Below are the code and all the weights of a small trained network. Each question names an input and a class and asks about switching units off, where a switched-off unit gives its printed mean instead of its output.

import numpy as np


def w(rows, s, z=0):
    codes = np.array(rows[::2]) - 128.0
    scale = np.full(codes.shape[1], s)
    scale[-1] = z or s
    return codes * scale


def f(y):
    return y / 2 * (1 + np.tanh(0.7978845608 * (y + 0.044715 * y**3)))


def log_softmax(a):
    a = a - a.max(-1, keepdims=True)
    return a - np.log(np.exp(a).sum(-1, keepdims=True))


def net(x, mask):
    res = np.array(x, float).reshape(1, 6) / 4 @ E
    y = f(res @ A[0][:, :-1].T + A[0][:, -1])
    res = res + np.where(mask, y, B[0][:, -1]) @ B[0][:, :-1]
    return log_softmax(res[-1] @ U[:, :-1].T + U[:, -1])


A, B = {}, {}
E = w([
[145,203,202,236],'x0',
[254,50,158,104],'x1',
[99,104,183,96],'x2',
[139,105,51,224],'x3',
[198,206,80,72],'x4',
[111,151,160,93],'x5',
],0.0053)
A[0] = w([
[77,129,122,70,67],'N1',
[168,62,121,83,80],'N2',
[160,108,117,111,212],'N3',
[165,131,190,216,254],'N4',
[126,49,162,113,153],'N5',
[156,229,141,78,107],'N6',
[55,140,7,77,107],'N7',
[130,152,124,121,6],'N8',
[198,94,106,111,237],'N9',
[151,58,135,79,110],'N10',
[91,94,182,104,105],'N11',
[101,86,142,190,187],'N12',
[112,240,196,62,115],'N13',
[196,127,104,136,218],'N14',
[186,169,35,173,161],'N15',
[54,77,140,115,200],'N16',
[140,146,135,179,177],'N17',
[100,119,81,54,83],'N18',
],0.012,0.0033)
B[0] = w([
[91,78,128,115,160],'N1',
[157,106,176,152,166],'N2',
[172,135,148,134,167],'N3',
[150,190,108,45,253],'N4',
[174,135,174,99,174],'N5',
[79,162,169,198,183],'N6',
[128,30,66,135,227],'N7',
[103,117,136,156,108],'N8',
[206,165,161,141,205],'N9',
[157,106,176,124,172],'N10',
[96,110,179,103,159],'N11',
[99,146,136,59,195],'N12',
[4,171,154,182,216],'N13',
[169,177,132,113,191],'N14',
[151,181,81,150,224],'N15',
[114,109,123,28,200],'N16',
[119,159,106,99,179],'N17',
[121,39,126,159,177],'N18',
],0.026,0.0058)
U = w([
[70,4,77,119,62],'0',
[182,176,104,176,165],'1',
[177,117,254,169,51],'2',
[126,130,24,238,1],'3',
[104,209,111,108,171],'4',
[14,179,174,198,120],'5',
[85,128,169,68,240],'6',
],0.006,0.0023)

Each question gives the input, the list of numbers given to net, and the class t.
The units are the neurons (one row each of A and B). Each row of codes is followed by its name. A weight is (code - 128) times the scale printed after its matrix; where a second scale follows, it is the last column's (A, B and U).
mask holds one flag per neuron, in row order. A switched-off neuron (its flag False) gives its mean, the last column of its row in B, instead of its output. The means were averaged over made-up inputs and are rounded, as every weight is.
A unit's drop is (log p(t) with every unit on - log p(t) with that unit switched off) / (log p(t) with every unit on - log p(t) with every unit switched off).
The circuit of an input: a set's keep is (log p(t) with only the set's units on - log p(t) with every unit switched off) / (log p(t) with every unit on - log p(t) with every unit switched off). Starting from the 12 units with the biggest drops (on a tie, the unit counted first), units are removed one at a time, each time the one whose removal leaves the highest keep (on an exact tie, the one counted first), for as long as the keep stays at least 0.8.
circuit, biggest first: the units of the circuit, biggest drop first
most important unit: the unit with the biggest drop
top k neurons: the k neurons with the biggest drops, biggest first
drop of u: that unit's drop, to one decimal
input [-5,0,-4,-3,3,4], class 0: circuit, biggest first : (N7, N18)
input [-7,0,-7,-7,8,-3], class 3: most important unit : N7
input [5,3,-6,8,-4,4], class 4: top 2 neurons : (N4, N12)
input [-6,1,-5,5,2,-5], class 3: circuit, biggest first : (N7, N15)
input [4,-2,2,-2,1,-3], class 5: circuit, biggest first : (N13, N16, N9)
input [0,5,-2,-8,-7,1], class 2: circuit, biggest first : (N5, N10)
input [-7,-7,-3,8,5,-7], class 3: top 2 neurons : (N15, N16)
input [4,4,3,-8,-4,2], class 5: top 2 neurons : (N13, N7)
input [-1,-5,0,1,0,-6], class 0: circuit, biggest first : (N7, N9, N4)
input [7,-1,-4,3,5,8], class 5: top 2 neurons : (N6, N13)
input [-3,0,-2,2,0,8], class 0: top 2 neurons : (N4, N15)
input [-3,-4,8,-2,8,7], class 5: drop of N13 : 0.6
input [-8,5,-5,5,5,-2], class 1: drop of N14 : 0.2
input [1,-3,-7,-6,8,-6], class 5: circuit, biggest first : (N6)
input [4,5,4,5,7,6], class 1: drop of N4 : -0.1
input [-4,-1,6,-3,5,1], class 5: drop of N6 : 0.4
